Here is a tiny trained network, its code and every weight. The questions are about switching its units off for an input and a class, where a switched-off unit gives its printed mean instead of its output.

import numpy as np


def w(rows, s, z=0):
    codes = np.array(rows[::2]) - 128.0
    scale = np.full(codes.shape[1], s)
    scale[-1] = z or s
    return codes * scale


def f(y):
    return np.maximum(y, 0)


def log_softmax(a):
    a = a - a.max(-1, keepdims=True)
    return a - np.log(np.exp(a).sum(-1, keepdims=True))


def net(x, mask):
    res = np.array(x, float).reshape(1, 7) / 4 @ E
    y = f(res @ A[0][:, :-1].T + A[0][:, -1])
    res = res + np.where(mask, y, B[0][:, -1]) @ B[0][:, :-1]
    return log_softmax(res[-1] @ U[:, :-1].T + U[:, -1])


A, B = {}, {}
E = w([
[65,48,184,139,154,135,227],'x0',
[222,134,144,163,99,114,238],'x1',
[64,132,77,137,188,128,124],'x2',
[116,95,19,146,217,184,136],'x3',
[150,160,72,141,164,73,139],'x4',
[65,140,200,110,125,6,70],'x5',
[211,5,159,101,160,52,89],'x6',
],0.011)
A[0] = w([
[203,117,128,129,112,78,129,116],'neuron 1',
[123,172,120,151,118,138,125,74],'neuron 2',
[119,157,101,122,157,107,70,77],'neuron 3',
[66,89,111,134,185,84,192,103],'neuron 4',
[86,146,133,132,123,123,91,97],'neuron 5',
[187,118,130,124,152,115,128,54],'neuron 6',
[149,134,97,120,119,203,177,97],'neuron 7',
[229,114,88,133,110,90,135,114],'neuron 8',
[183,130,118,88,118,90,156,73],'neuron 9',
[179,113,199,102,122,101,128,206],'neuron 10',
[129,119,216,104,81,104,134,14],'neuron 11',
[95,125,118,103,127,111,161,44],'neuron 12',
[119,222,115,155,98,143,164,32],'neuron 13',
[130,189,108,152,125,156,167,106],'neuron 14',
[114,83,170,104,79,96,153,100],'neuron 15',
[135,149,120,153,124,111,135,3],'neuron 16',
[82,142,108,129,113,112,7,76],'neuron 17',
],0.013,0.0047)
B[0] = w([
[220,93,142,170,154,36,149,217],'neuron 1',
[129,156,100,72,112,103,177,169],'neuron 2',
[124,182,59,75,170,139,84,197],'neuron 3',
[48,74,172,178,206,112,195,223],'neuron 4',
[111,141,133,83,182,37,130,185],'neuron 5',
[184,87,96,132,187,106,124,173],'neuron 6',
[119,144,62,163,122,223,80,215],'neuron 7',
[254,146,116,171,199,113,138,233],'neuron 8',
[170,139,106,212,124,92,128,186],'neuron 9',
[201,135,197,150,85,86,85,250],'neuron 10',
[80,130,192,138,31,97,78,240],'neuron 11',
[89,148,140,154,160,117,123,148],'neuron 12',
[100,206,85,121,48,91,193,217],'neuron 13',
[121,162,70,100,85,164,228,205],'neuron 14',
[97,78,211,115,94,146,98,222],'neuron 15',
[152,101,112,107,118,83,157,137],'neuron 16',
[92,179,106,17,180,84,13,250],'neuron 17',
],0.0073,0.013)
U = w([
[64,62,137,161,185,141,167,116],'0',
[239,116,133,150,150,93,123,174],'1',
[111,209,95,131,72,157,186,134],'2',
[149,106,88,145,130,253,102,4],'3',
[130,120,214,126,47,86,89,39],'4',
[100,160,106,34,172,101,49,223],'5',
],0.012,0.0014)

Each question gives the input, the list of numbers given to net, and the class t.
The units are the neurons (one row each of A and B). Each row of codes is followed by its name. A weight is (code - 128) times the scale printed after its matrix; where a second scale follows, it is the last column's (A, B and U).
mask holds one flag per neuron, in row order. A switched-off neuron (its flag False) gives its mean, the last column of its row in B, instead of its output. The means were averaged over made-up inputs and are rounded, as every weight is.
A unit's drop is (log p(t) with every unit on - log p(t) with that unit switched off) / (log p(t) with every unit on - log p(t) with every unit switched off).
The circuit of an input: a set's keep is (log p(t) with only the set's units on - log p(t) with every unit switched off) / (log p(t) with every unit on - log p(t) with every unit switched off). Starting from the 12 units with the biggest drops (on a tie, the unit counted first), units are removed one at a time, each time the one whose removal leaves the highest keep (on an exact tie, the one counted first), for as long as the keep stays at least 0.8.
units of the circuit, in order: the units of the circuit, biggest drop first
k most important neurons: the k neurons with the biggest drops, biggest first
drop when u is switched off: that unit's drop, to one decimal
input [-2,-3,1,3,7,-2,-5], class 2: units of the circuit, in order => neuron 14
input [-8,6,5,-6,3,4,-2], class 1: 2 most important neurons => neuron 1; neuron 8
input [1,5,-5,7,3,0,-2], class 2: 2 most important neurons => neuron 14; neuron 10
input [-3,7,-2,-8,5,3,-1], class 1: 3 most important neurons => neuron 8; neuron 1; neuron 9
input [4,8,-1,5,7,-6,-1], class 3: 3 most important neurons => neuron 7; neuron 10; neuron 14
input [6,-6,4,8,0,7,1], class 0: 2 most important neurons => neuron 4; neuron 10
input [5,-2,1,2,-8,-6,2], class 3: drop when neuron 7 is switched off => 0.9
input [5,5,6,2,1,8,6], class 0: drop when neuron 4 is switched off => 1.9
input [-1,1,7,7,1,2,-4], class 2: drop when neuron 17 is switched off => 0.2
input [-1,2,8,1,1,-8,1], class 3: drop when neuron 7 is switched off => 0.1
